After every row comes roughly how far along a hidden order it lies, from 0 to 10.
In the rows, 128 means zero.
[55,148,141,133,139,140,110,137,118,132,135,139,166,143,137,127,123,128,131,132,120,111,154,133,147,127,127,116,133,93,131,136,133,124,130,113,126,150,89,103,117,140,109,129,114,163,153,117,127,108,124,125,154,162,150,123,66,121,105,129,117,132,95,147,132,136,153,123,145,111,134,106,137,135,164,129,98]	2
[79,128,119,126,121,114,137,124,138,111,151,137,142,117,122,111,137,148,134,139,132,150,137,127,157,152,138,135,140,113,125,121,138,129,116,89,125,140,131,109,114,137,111,128,107,121,152,126,142,119,127,114,119,161,111,127,130,124,106,137,130,136,118,131,135,142,149,151,123,146,105,135,122,118,118,116,121]	3
[152,112,136,128,128,129,131,134,132,122,122,137,112,128,109,133,140,138,118,132,134,133,126,131,118,131,130,126,119,141,123,120,132,136,136,117,112,123,170,139,132,123,137,140,133,128,119,126,126,130,132,129,142,117,117,140,138,130,134,124,141,122,136,120,128,140,126,119,115,150,135,131,123,125,131,125,144]	5
[120,126,131,137,136,114,142,164,127,121,131,129,131,122,130,117,128,149,128,121,124,136,140,125,140,124,141,128,130,150,129,127,132,134,120,119,130,134,115,124,120,130,127,118,127,117,145,105,124,132,146,126,128,131,94,146,139,131,113,124,126,128,130,136,148,148,142,126,131,143,124,148,114,125,125,124,128]	4
[169,126,143,136,135,123,132,137,124,134,114,127,121,132,126,141,129,126,118,114,122,124,129,118,116,114,151,126,127,141,123,125,125,138,130,131,130,127,84,138,122,136,131,121,133,125,123,127,130,135,139,131,104,110,130,139,129,134,125,127,133,116,136,135,140,132,130,113,130,134,142,134,126,127,127,137,139]	4
[108,126,121,121,120,133,127,139,128,124,144,133,119,130,124,117,146,137,133,146,133,130,129,133,137,129,119,135,127,128,136,131,128,129,130,128,125,126,144,130,135,121,134,138,140,121,128,123,129,124,132,132,133,132,108,126,118,118,132,128,123,142,120,124,120,126,115,124,119,140,121,122,121,136,138,116,124]	5
[219,101,86,106,89,109,153,64,152,116,126,105,72,78,122,117,122,116,134,136,154,172,55,154,111,147,119,163,132,185,125,107,125,119,112,136,139,85,208,167,161,104,148,152,126,58,88,156,155,165,109,118,60,79,86,118,250,124,160,138,138,138,172,81,98,93,89,189,90,149,110,145,116,100,57,122,184]	10
[145,115,136,134,129,120,133,133,136,124,125,140,122,121,107,134,149,137,115,129,133,142,128,138,126,141,132,127,122,150,117,114,136,138,129,106,112,133,132,130,121,128,124,140,124,131,124,132,132,133,130,122,139,131,122,134,139,129,143,129,144,124,130,127,130,145,137,123,115,150,129,135,126,119,119,127,127]	4
[131,129,110,117,119,146,107,134,121,144,134,117,104,142,148,129,125,117,139,145,129,104,117,109,121,112,106,135,122,129,149,150,110,125,140,174,134,113,156,140,152,111,149,136,163,130,108,126,113,121,127,152,125,107,125,122,102,115,160,119,105,144,126,121,95,103,94,115,134,108,135,109,131,147,158,124,127]	7
[185,107,128,111,110,159,105,113,121,153,129,126,70,152,122,143,162,112,132,166,146,94,127,79,90,119,84,134,102,143,147,140,111,132,162,189,116,101,207,154,181,91,148,168,191,136,73,137,96,114,118,158,137,100,127,129,94,107,207,115,112,144,131,105,63,102,59,99,110,112,145,88,133,155,171,114,143]	10
[180,113,134,120,125,145,118,130,123,144,114,130,84,138,120,143,152,115,124,142,137,112,118,96,95,120,110,132,113,142,120,130,118,134,147,150,114,112,145,150,152,112,147,151,164,136,98,125,110,128,129,148,140,99,121,134,112,119,166,118,119,128,135,110,104,133,93,104,120,130,148,112,129,143,137,125,136]	7
[137,116,148,138,145,114,142,145,136,111,119,138,139,117,104,135,132,141,114,111,126,153,142,145,133,135,148,121,124,142,112,113,143,139,123,95,120,136,105,124,113,142,119,122,113,120,147,125,133,138,141,112,132,123,119,140,147,139,106,132,150,114,137,133,157,158,162,130,123,161,133,148,124,115,105,131,129]	3
[82,132,149,138,143,138,126,136,125,130,126,142,144,142,111,133,145,139,123,129,125,125,152,124,136,126,132,120,126,116,120,125,135,135,134,112,113,140,111,121,120,144,121,130,128,147,135,116,119,121,137,127,150,135,135,137,93,128,128,125,135,127,116,139,179,154,143,113,129,144,132,128,125,135,145,125,111]	3
[136,129,127,136,123,115,137,191,120,131,133,128,109,131,136,115,147,155,131,132,122,115,137,95,120,102,133,135,126,149,142,138,121,142,132,154,132,122,123,131,141,123,154,125,150,114,132,86,102,127,155,148,131,114,71,151,124,124,130,111,115,137,135,134,143,143,110,110,130,149,135,144,106,131,134,116,129]	5
[150,120,140,138,127,120,134,145,131,123,116,134,123,119,114,133,136,135,118,117,128,142,138,129,124,128,140,128,127,147,116,119,135,137,129,111,121,129,126,133,121,130,132,133,122,121,127,122,126,137,141,124,128,119,113,140,134,132,126,126,141,116,142,130,143,146,126,133,121,152,134,139,121,123,119,128,126]	4
[165,132,150,143,147,112,144,194,123,128,107,121,131,109,138,128,109,139,122,100,110,122,143,115,115,95,148,112,130,162,125,132,127,142,126,136,139,134,92,137,123,136,136,104,126,127,147,109,115,143,154,134,135,105,106,154,138,143,106,116,126,114,144,144,171,152,142,110,144,144,140,158,120,127,114,137,136]	3
[115,125,126,129,129,122,132,137,129,127,136,129,127,131,127,128,132,140,132,134,128,127,155,124,133,126,130,132,128,132,133,133,131,131,130,128,124,128,129,124,129,127,132,128,131,119,137,117,116,124,134,127,126,128,109,141,128,125,124,129,127,134,126,126,130,144,131,135,125,138,124,133,120,129,125,120,127]	5
[69,137,147,128,141,134,125,138,124,124,141,142,158,143,125,128,133,138,128,137,124,119,156,134,143,121,126,113,129,94,125,132,133,127,130,108,120,146,103,108,115,139,117,131,124,158,151,117,125,109,131,126,152,160,143,130,78,125,116,127,125,131,102,148,137,148,162,116,136,123,125,119,134,133,150,123,108]	2
[116,130,134,140,132,115,138,164,127,122,124,131,122,124,129,118,123,143,124,116,119,126,138,131,128,121,140,126,131,140,130,127,133,138,128,124,131,139,113,126,118,139,131,115,121,118,144,116,125,131,142,125,127,122,114,136,131,134,114,125,130,126,130,137,160,144,134,128,133,142,131,145,120,123,125,129,128]	3
[123,125,126,125,128,138,125,137,124,135,122,127,113,134,130,133,140,125,128,132,130,115,127,112,119,120,118,131,124,124,136,130,122,128,136,145,130,120,139,140,138,119,138,133,142,125,114,129,118,125,123,139,125,116,129,129,123,124,141,122,126,132,131,123,119,118,109,122,126,126,137,123,128,136,139,126,130]	6
[134,130,142,143,144,106,146,156,133,113,119,134,142,119,149,118,120,152,117,110,114,145,137,137,137,120,155,125,135,143,119,117,141,141,118,101,127,145,95,124,107,139,126,114,108,110,150,106,129,140,149,120,128,135,103,143,136,141,101,126,140,114,137,137,164,165,162,119,134,154,133,151,117,118,108,128,129]	2
[187,118,144,137,140,128,132,145,129,127,111,128,111,131,116,141,135,132,117,116,127,129,121,115,112,119,138,128,117,149,120,119,128,142,137,127,125,125,120,148,128,127,136,131,136,124,122,132,119,140,137,133,127,107,119,143,113,133,139,121,137,115,147,130,142,145,125,112,127,140,137,144,125,129,123,133,140]	5
[145,119,131,130,130,128,138,139,133,125,124,129,120,122,116,128,136,132,123,131,131,126,122,130,118,134,132,128,125,142,124,122,130,134,128,121,121,122,148,128,131,124,128,137,129,119,119,126,131,131,129,125,123,137,122,130,160,131,136,127,136,124,140,121,128,140,117,135,119,141,131,131,123,122,135,128,137]	5
[196,118,99,128,119,113,149,156,132,128,113,106,82,109,144,116,114,132,133,123,129,125,98,104,104,102,131,150,128,177,137,131,109,134,120,175,146,101,161,158,153,110,154,125,146,83,106,114,121,151,137,141,89,89,78,132,178,128,143,119,119,135,163,114,124,116,80,139,124,140,129,154,112,119,100,127,170]	8
[221,103,104,115,101,114,149,99,139,125,106,107,69,96,124,127,120,123,127,123,136,145,88,128,102,130,124,145,125,187,126,119,121,132,123,152,135,94,182,165,148,112,148,137,136,99,89,146,135,159,127,131,92,84,98,131,211,133,157,129,135,124,167,99,117,114,93,148,109,149,129,143,118,114,87,129,184]	8
[79,127,135,127,135,112,144,110,139,102,140,143,157,107,106,116,135,153,124,129,131,167,139,178,156,159,141,128,138,109,108,112,151,129,112,67,120,145,124,106,105,145,102,124,90,120,160,121,154,128,127,96,123,169,124,129,152,130,99,141,147,127,124,132,160,154,175,161,116,158,106,144,123,106,104,124,117]	2
[134,122,118,122,123,134,123,149,123,135,135,124,105,136,132,126,147,134,129,147,134,113,130,103,120,118,113,133,122,139,145,139,109,133,140,151,122,120,150,140,142,111,151,140,161,148,108,110,110,117,134,147,136,112,105,133,110,114,153,117,116,140,124,122,116,123,99,118,125,130,132,116,121,135,151,118,142]	7
[206,111,131,131,127,121,141,136,133,124,112,120,102,118,113,133,129,128,121,118,131,135,110,121,108,116,134,135,121,157,120,119,130,135,131,123,126,114,146,152,137,123,142,130,133,107,107,136,123,149,137,128,118,97,113,140,158,133,129,124,139,119,165,116,133,132,112,125,113,148,137,138,119,125,108,131,150]	6
[181,118,105,124,122,119,139,120,134,125,127,115,93,106,133,116,119,128,133,130,137,141,94,124,112,120,128,150,131,170,131,126,122,128,122,149,143,108,157,153,146,111,141,132,131,92,111,130,135,143,127,133,96,95,106,124,189,128,146,127,113,133,154,118,111,114,107,149,119,135,124,149,120,122,100,126,155]	7
[124,133,139,137,138,120,137,142,128,123,119,127,132,122,128,129,115,130,121,110,120,129,134,129,128,125,146,127,129,138,118,125,134,132,124,123,132,136,104,129,124,139,123,112,118,123,142,129,131,135,137,126,127,126,131,134,139,137,110,129,138,117,134,134,151,139,142,126,133,137,129,142,125,123,115,138,132]	3
[92,138,137,148,145,94,152,185,131,100,129,129,159,113,134,107,110,165,124,94,113,155,157,143,151,114,174,126,143,135,118,123,145,143,113,94,136,148,78,110,96,152,119,94,94,102,166,94,130,131,157,112,120,145,82,146,140,143,80,126,136,117,134,150,193,169,184,133,138,165,120,183,111,116,97,128,125]	1
[100,135,132,131,122,120,134,142,132,121,131,130,132,125,122,123,132,136,125,126,128,139,131,141,135,131,135,130,131,129,121,125,134,130,124,115,126,131,123,121,122,136,125,126,115,119,141,118,128,129,139,121,131,136,116,133,138,128,116,128,134,120,126,133,139,144,133,138,125,139,122,138,120,123,126,124,129]	4
[139,119,131,126,120,133,126,133,127,131,126,131,111,133,122,128,136,130,128,135,131,116,122,115,121,122,120,130,123,136,135,132,123,134,136,143,121,115,143,140,136,118,137,137,143,115,113,121,119,129,133,138,129,121,127,133,117,125,145,123,124,131,123,121,118,126,109,120,121,135,132,130,124,136,141,124,132]	6
[168,122,126,130,130,133,112,149,118,136,117,121,104,141,134,136,135,127,128,123,122,109,115,102,114,110,121,127,122,141,134,136,116,135,141,158,127,118,135,143,142,118,144,132,157,126,124,120,110,129,139,148,140,101,125,134,118,124,143,117,121,129,135,122,127,131,115,108,131,129,144,128,127,133,136,129,137]	6
[122,119,115,116,109,136,118,122,130,133,142,135,116,133,120,127,156,136,132,157,140,129,122,121,126,139,105,140,117,128,141,132,123,130,141,139,115,121,159,132,148,114,142,156,155,126,97,132,118,119,129,139,136,135,113,123,119,111,156,124,123,141,118,121,99,125,100,125,112,137,126,110,123,131,171,111,130]	7
[103,133,135,144,140,108,142,144,137,111,128,131,141,122,122,110,119,154,124,108,119,146,142,154,146,129,160,125,142,131,121,119,142,135,115,94,131,148,99,115,102,148,116,103,93,122,160,114,139,133,149,108,124,147,109,136,179,139,87,131,141,119,126,151,168,159,170,145,133,153,121,156,119,113,104,132,122]	2
[61,135,168,136,159,140,115,158,119,128,135,156,172,163,107,142,147,142,117,128,117,110,171,138,137,130,127,99,118,98,119,126,140,135,139,88,105,165,69,107,93,144,109,127,125,153,148,110,117,105,138,125,179,170,150,137,49,127,117,126,133,121,102,150,147,163,166,98,140,138,140,112,135,138,170,127,93]	1
[208,96,127,114,114,116,144,81,146,125,115,124,96,95,92,131,139,121,121,135,143,161,85,155,111,149,125,142,122,165,114,109,134,128,111,122,115,105,178,151,142,116,129,150,117,99,95,160,145,152,121,114,101,107,107,127,201,129,154,136,151,123,146,97,108,118,114,147,98,155,123,134,124,108,78,130,157]	7
[239,115,155,152,147,119,141,189,118,137,84,119,98,129,130,139,123,133,118,98,117,109,130,70,78,82,145,117,113,187,123,127,124,152,143,163,124,129,128,167,137,122,149,123,154,115,110,115,96,153,159,151,127,58,99,158,145,144,145,106,136,102,169,143,157,152,108,66,129,154,163,159,117,134,118,144,159]	5
[58,148,145,136,155,132,110,202,107,134,141,137,162,162,144,121,129,154,132,129,110,97,182,92,141,101,138,116,129,105,141,146,124,140,137,129,125,156,75,111,116,140,127,111,143,164,159,80,94,103,157,147,168,146,112,143,47,124,108,110,112,131,101,160,160,159,149,90,154,133,137,129,123,150,175,119,97]	1
[196,96,107,116,102,116,152,77,145,116,119,121,81,95,113,125,144,124,126,128,147,157,77,140,110,140,124,150,124,176,122,117,130,131,122,135,127,103,187,154,141,116,140,146,126,85,94,149,143,156,124,120,88,94,97,127,209,128,157,131,144,129,163,94,112,116,103,161,95,151,122,145,118,106,83,125,154]	8
[17,157,208,163,193,149,99,221,100,135,141,173,232,199,115,146,159,159,112,128,103,87,233,102,154,113,139,75,120,54,118,138,141,147,152,79,94,191,23,86,82,154,100,110,129,225,184,79,94,82,158,129,224,200,161,148,1,129,93,113,130,115,66,182,184,197,193,46,165,133,151,111,142,161,211,128,44]	0
